Below is a small trained network, with its code and all its weights. Each question gives an input and a class and asks what happens when units are switched off, that is, made to give their printed mean instead of their output.

import numpy as np


def w(rows, s, z=0):
    codes = np.array(rows[::2]) - 128.0
    scale = np.full(codes.shape[1], s)
    scale[-1] = z or s
    return codes * scale


def f(y):
    return np.maximum(y, 0)


def log_softmax(a):
    a = a - a.max(-1, keepdims=True)
    return a - np.log(np.exp(a).sum(-1, keepdims=True))


def net(x, mask):
    res = np.array(x, float).reshape(1, 4) / 4 @ E
    y = f(res @ A[0][:, :-1].T + A[0][:, -1])
    res = res + np.where(mask, y, B[0][:, -1]) @ B[0][:, :-1]
    return log_softmax(res[-1] @ U[:, :-1].T + U[:, -1])


A, B = {}, {}
E = w([
[111,98,106,71,196,33,99],'x0',
[185,137,250,103,183,129,187],'x1',
[212,99,108,211,167,129,73],'x2',
[85,224,194,157,143,109,47],'x3',
],0.011)
A[0] = w([
[179,106,195,126,193,56,161,97],'N0',
[24,152,163,62,37,139,188,69],'N1',
[247,105,116,206,156,47,19,51],'N2',
[40,130,25,151,43,112,55,139],'N3',
[149,128,240,76,155,110,179,157],'N4',
[223,51,102,226,203,131,93,32],'N5',
[146,158,207,129,128,156,193,149],'N6',
[103,119,77,65,158,53,58,108],'N7',
[84,222,175,146,157,83,96,71],'N8',
[78,224,173,142,138,118,33,117],'N9',
[44,128,34,111,37,88,76,151],'N10',
[114,128,121,118,135,144,133,3],'N11',
[146,142,196,116,208,118,210,108],'N12',
[54,142,49,127,50,102,97,99],'N13',
[193,47,67,93,98,122,186,99],'N14',
[71,221,176,138,147,109,45,118],'N15',
[173,44,65,112,129,117,241,102],'N16',
[111,99,86,87,235,46,107,70],'N17',
[1,120,131,40,129,119,153,77],'N18',
[164,50,64,34,107,169,193,128],'N19',
[91,138,120,94,212,12,105,88],'N20',
[51,114,136,49,127,57,148,100],'N21',
[135,186,148,185,31,228,179,83],'N22',
[136,115,237,82,202,100,177,110],'N23',
[76,133,46,128,90,60,115,145],'N24',
[146,64,109,93,121,90,171,62],'N25',
[124,77,83,93,205,91,154,92],'N26',
[135,42,72,107,100,142,186,93],'N27',
[121,120,102,68,192,46,122,109],'N28',
[68,102,55,139,76,131,84,137],'N29',
[59,96,65,136,82,125,85,87],'N30',
[158,62,101,94,85,105,215,100],'N31',
[139,99,95,48,86,142,177,120],'N32',
[158,99,208,90,174,91,165,146],'N33',
[75,174,150,110,34,159,198,79],'N34',
[101,113,109,93,200,16,131,82],'N35',
[157,143,197,150,152,134,188,110],'N36',
[109,139,113,206,51,216,146,75],'N37',
[144,142,191,143,107,205,146,105],'N38',
[70,147,116,28,134,80,159,73],'N39',
[143,114,50,178,100,101,64,102],'N40',
[99,159,144,199,77,249,173,83],'N41',
[62,222,174,146,145,85,62,116],'N42',
[69,219,167,159,120,90,73,91],'N43',
],0.012,0.0065)
B[0] = w([
[155,176,72,67,206,161,138,186],'N0',
[51,214,184,208,137,184,83,211],'N1',
[14,240,205,226,113,200,79,207],'N2',
[151,163,103,78,236,104,166,249],'N3',
[127,158,103,79,226,110,136,205],'N4',
[38,209,230,254,132,193,89,203],'N5',
[136,156,83,103,207,139,129,189],'N6',
[181,99,66,74,70,160,66,187],'N7',
[108,75,189,148,111,48,190,187],'N8',
[130,72,179,141,64,49,196,215],'N9',
[161,175,102,90,234,114,144,239],'N10',
[103,123,132,119,135,125,130,128],'N11',
[140,164,101,88,196,117,170,190],'N12',
[122,167,115,95,224,109,135,213],'N13',
[115,100,181,147,82,58,171,207],'N14',
[133,61,190,149,73,45,195,211],'N15',
[103,73,203,149,77,52,194,219],'N16',
[151,104,69,82,45,188,54,185],'N17',
[63,199,168,222,129,189,96,199],'N18',
[144,60,188,148,106,55,159,222],'N19',
[185,63,76,78,43,177,59,188],'N20',
[82,186,163,197,88,201,60,188],'N21',
[174,88,59,62,33,189,40,221],'N22',
[150,188,81,86,209,111,154,202],'N23',
[180,157,96,61,213,119,119,200],'N24',
[155,103,144,135,111,96,162,168],'N25',
[179,71,109,108,68,124,108,175],'N26',
[115,103,163,139,89,68,170,198],'N27',
[176,120,67,103,62,167,65,181],'N28',
[146,149,102,98,206,100,148,209],'N29',
[142,156,108,97,197,109,155,194],'N30',
[132,83,178,151,93,77,184,197],'N31',
[119,112,172,167,111,67,141,187],'N32',
[136,168,88,77,214,124,158,192],'N33',
[65,171,162,210,87,201,50,194],'N34',
[181,68,73,83,63,195,58,183],'N35',
[145,174,118,84,188,109,110,177],'N36',
[196,79,87,59,90,180,60,207],'N37',
[146,106,69,83,136,150,81,178],'N38',
[72,184,172,225,120,203,56,184],'N39',
[128,169,116,128,220,149,132,193],'N40',
[197,68,66,83,66,198,41,213],'N41',
[148,80,196,145,80,44,198,209],'N42',
[121,59,187,167,83,64,197,200],'N43',
],0.011,0.018)
U = w([
[143,158,86,46,254,76,176,157],'0',
[127,49,182,127,60,6,216,146],'1',
[160,68,62,57,44,169,61,137],'2',
[52,203,189,231,137,183,85,3],'3',
],0.014,0.0037)

Each question gives the input, the list of numbers given to net, and the class t.
The units are the neurons (one row each of A and B). Each row of codes is followed by its name. A weight is (code - 128) times the scale printed after its matrix; where a second scale follows, it is the last column's (A, B and U).
mask holds one flag per neuron, in row order. A switched-off neuron (its flag False) gives its mean, the last column of its row in B, instead of its output. The means were averaged over made-up inputs and are rounded, as every weight is.
A unit's drop is (log p(t) with every unit on - log p(t) with that unit switched off) / (log p(t) with every unit on - log p(t) with every unit switched off).
most important unit: the unit with the biggest drop
top k neurons: the k neurons with the biggest drops, biggest first
drop when u is switched off: that unit's drop, to one decimal
input [-8,-8,2,1], class 0: most important unit	N3
input [7,-6,1,-2], class 2: top 2 neurons	N17, N7
input [-5,-4,-1,1], class 2: top 3 neurons	N22, N41, N37
input [4,0,-5,3], class 3: top 2 neurons	N18, N39
input [2,4,7,-6], class 3: top 2 neurons	N5, N2
input [-5,0,-4,4], class 2: top 2 neurons	N22, N41
input [0,2,7,6], class 3: top 3 neurons	N2, N5, N16
input [5,-4,5,4], class 2: top 2 neurons	N7, N20
input [3,7,-3,8], class 1: top 4 neurons	N15, N42, N9, N8
input [-6,5,2,-5], class 2: top 3 neurons	N22, N41, N3
input [6,-5,-7,-2], class 3: top 4 neurons	N18, N39, N21, N1
input [-6,-6,8,-4], class 3: top 2 neurons	N5, N2
input [-3,0,-6,-6], class 1: top 2 neurons	N19, N16
input [1,5,8,-5], class 3: most important unit	N5
input [0,5,1,-6], class 1: drop when N16 is switched off	1.1
input [5,4,1,-4], class 2: drop when N3 is switched off	0.3
input [-8,6,-2,0], class 2: drop when N22 is switched off	0.3
